Below are the code and all the weights of a small trained network. Each question names an input and a class and asks about switching units off, where a switched-off unit gives its printed mean instead of its output.

import numpy as np


def w(rows, s, z=0):
    codes = np.array(rows[::2]) - 128.0
    scale = np.full(codes.shape[1], s)
    scale[-1] = z or s
    return codes * scale


def f(y):
    return y / 2 * (1 + np.tanh(0.7978845608 * (y + 0.044715 * y**3)))


def log_softmax(a):
    a = a - a.max(-1, keepdims=True)
    return a - np.log(np.exp(a).sum(-1, keepdims=True))


def net(x, mask):
    res = np.array(x, float).reshape(1, 3) / 4 @ E
    y = f(res @ A[0][:, :-1].T + A[0][:, -1])
    res = res + np.where(mask, y, B[0][:, -1]) @ B[0][:, :-1]
    return log_softmax(res[-1] @ U[:, :-1].T + U[:, -1])


A, B = {}, {}
E = w([
[99,74,104,191,238,50],'x0',
[49,122,149,2,134,29],'x1',
[92,239,202,149,189,131],'x2',
],0.0083)
A[0] = w([
[176,140,123,178,140,157,154],'n0',
[63,129,56,205,185,95,138],'n1',
[110,191,122,82,74,206,159],'n2',
[115,101,65,168,165,66,96],'n3',
[52,214,202,156,160,145,39],'n4',
[87,118,133,131,107,117,100],'n5',
[145,188,133,85,102,172,115],'n6',
[58,131,163,63,98,88,190],'n7',
[165,140,128,182,123,142,136],'n8',
[160,137,140,201,133,213,162],'n9',
[73,121,137,73,108,39,203],'n10',
[99,138,148,90,40,189,171],'n11',
[54,103,163,73,107,67,142],'n12',
[125,143,166,226,118,159,58],'n13',
[60,86,116,160,186,152,104],'n14',
[160,99,133,148,207,70,111],'n15',
[86,141,127,77,108,68,149],'n16',
[166,36,2,94,69,94,70],'n17',
[137,60,59,108,92,129,66],'n18',
[146,115,86,187,130,192,167],'n19',
[92,120,143,189,188,80,87],'n20',
[148,198,143,140,162,115,35],'n21',
[180,93,124,192,84,124,115],'n22',
[129,233,147,130,184,120,2],'n23',
],0.0096,0.0018)
B[0] = w([
[50,122,124,199,53,122,187],'n0',
[124,41,106,59,122,200,204],'n1',
[135,1,54,83,188,207,207],'n2',
[151,85,90,75,187,202,189],'n3',
[237,238,201,148,151,105,216],'n4',
[133,83,139,162,97,117,132],'n5',
[163,89,94,17,186,184,178],'n6',
[55,84,133,135,131,93,220],'n7',
[77,100,128,194,105,122,174],'n8',
[17,138,165,125,106,132,229],'n9',
[80,169,113,173,110,137,232],'n10',
[160,45,58,65,133,194,204],'n11',
[63,142,134,215,83,91,221],'n12',
[84,145,141,161,109,88,189],'n13',
[127,45,101,43,176,128,165],'n14',
[122,94,79,72,192,174,187],'n15',
[53,154,94,159,64,101,198],'n16',
[236,202,173,192,132,47,254],'n17',
[224,190,222,157,147,81,195],'n18',
[30,162,143,183,75,115,209],'n19',
[166,60,109,95,190,211,189],'n20',
[155,152,150,176,163,100,157],'n21',
[100,137,205,142,149,117,188],'n22',
[212,201,197,173,205,78,189],'n23',
],0.0065,0.0081)
U = w([
[9,134,138,138,90,101,254],'0',
[148,84,88,64,163,184,102],'1',
[215,176,173,137,140,79,40],'2',
],0.015,0.00099)

Each question gives the input, the list of numbers given to net, and the class t.
The units are the neurons (one row each of A and B). Each row of codes is followed by its name. A weight is (code - 128) times the scale printed after its matrix; where a second scale follows, it is the last column's (A, B and U).
mask holds one flag per neuron, in row order. A switched-off neuron (its flag False) gives its mean, the last column of its row in B, instead of its output. The means were averaged over made-up inputs and are rounded, as every weight is.
A unit's drop is (log p(t) with every unit on - log p(t) with that unit switched off) / (log p(t) with every unit on - log p(t) with every unit switched off).
The circuit of an input: a set's keep is (log p(t) with only the set's units on - log p(t) with every unit switched off) / (log p(t) with every unit on - log p(t) with every unit switched off). Starting from the 12 units with the biggest drops (on a tie, the unit counted first), units are removed one at a time, each time the one whose removal leaves the highest keep (on an exact tie, the one counted first), for as long as the keep stays at least 0.8.
units of the circuit, in order: the units of the circuit, biggest drop first
most important unit: the unit with the biggest drop
top k neurons: the k neurons with the biggest drops, biggest first
drop of u: that unit's drop, to one decimal
input [-7,-7,-5], class 0: most important unit	n19
input [-7,6,-1], class 1: top 3 neurons	[n11, n2, n6]
input [-3,5,6], class 2: top 2 neurons	[n4, n23]
input [0,-5,-5], class 0: top 3 neurons	[n19, n4, n9]
input [-4,5,-6], class 2: top 2 neurons	[n17, n18]
input [3,-5,5], class 0: top 3 neurons	[n17, n9, n0]
input [-5,7,8], class 2: top 2 neurons	[n4, n23]
input [6,-4,5], class 1: top 3 neurons	[n1, n20, n17]
input [7,4,-7], class 1: top 3 neurons	[n3, n1, n15]
input [8,-6,5], class 1: top 2 neurons	[n20, n1]
input [1,2,-3], class 2: top 2 neurons	[n9, n19]
input [0,6,-8], class 2: top 2 neurons	[n17, n18]
input [-1,4,7], class 2: drop of n4	0.2
input [-3,1,5], class 2: units of the circuit, in order	[n4]
input [-6,-4,6], class 1: drop of n18	0.2
input [-5,-7,7], class 0: drop of n13	0.2
input [-8,0,0], class 1: drop of n11	0.0
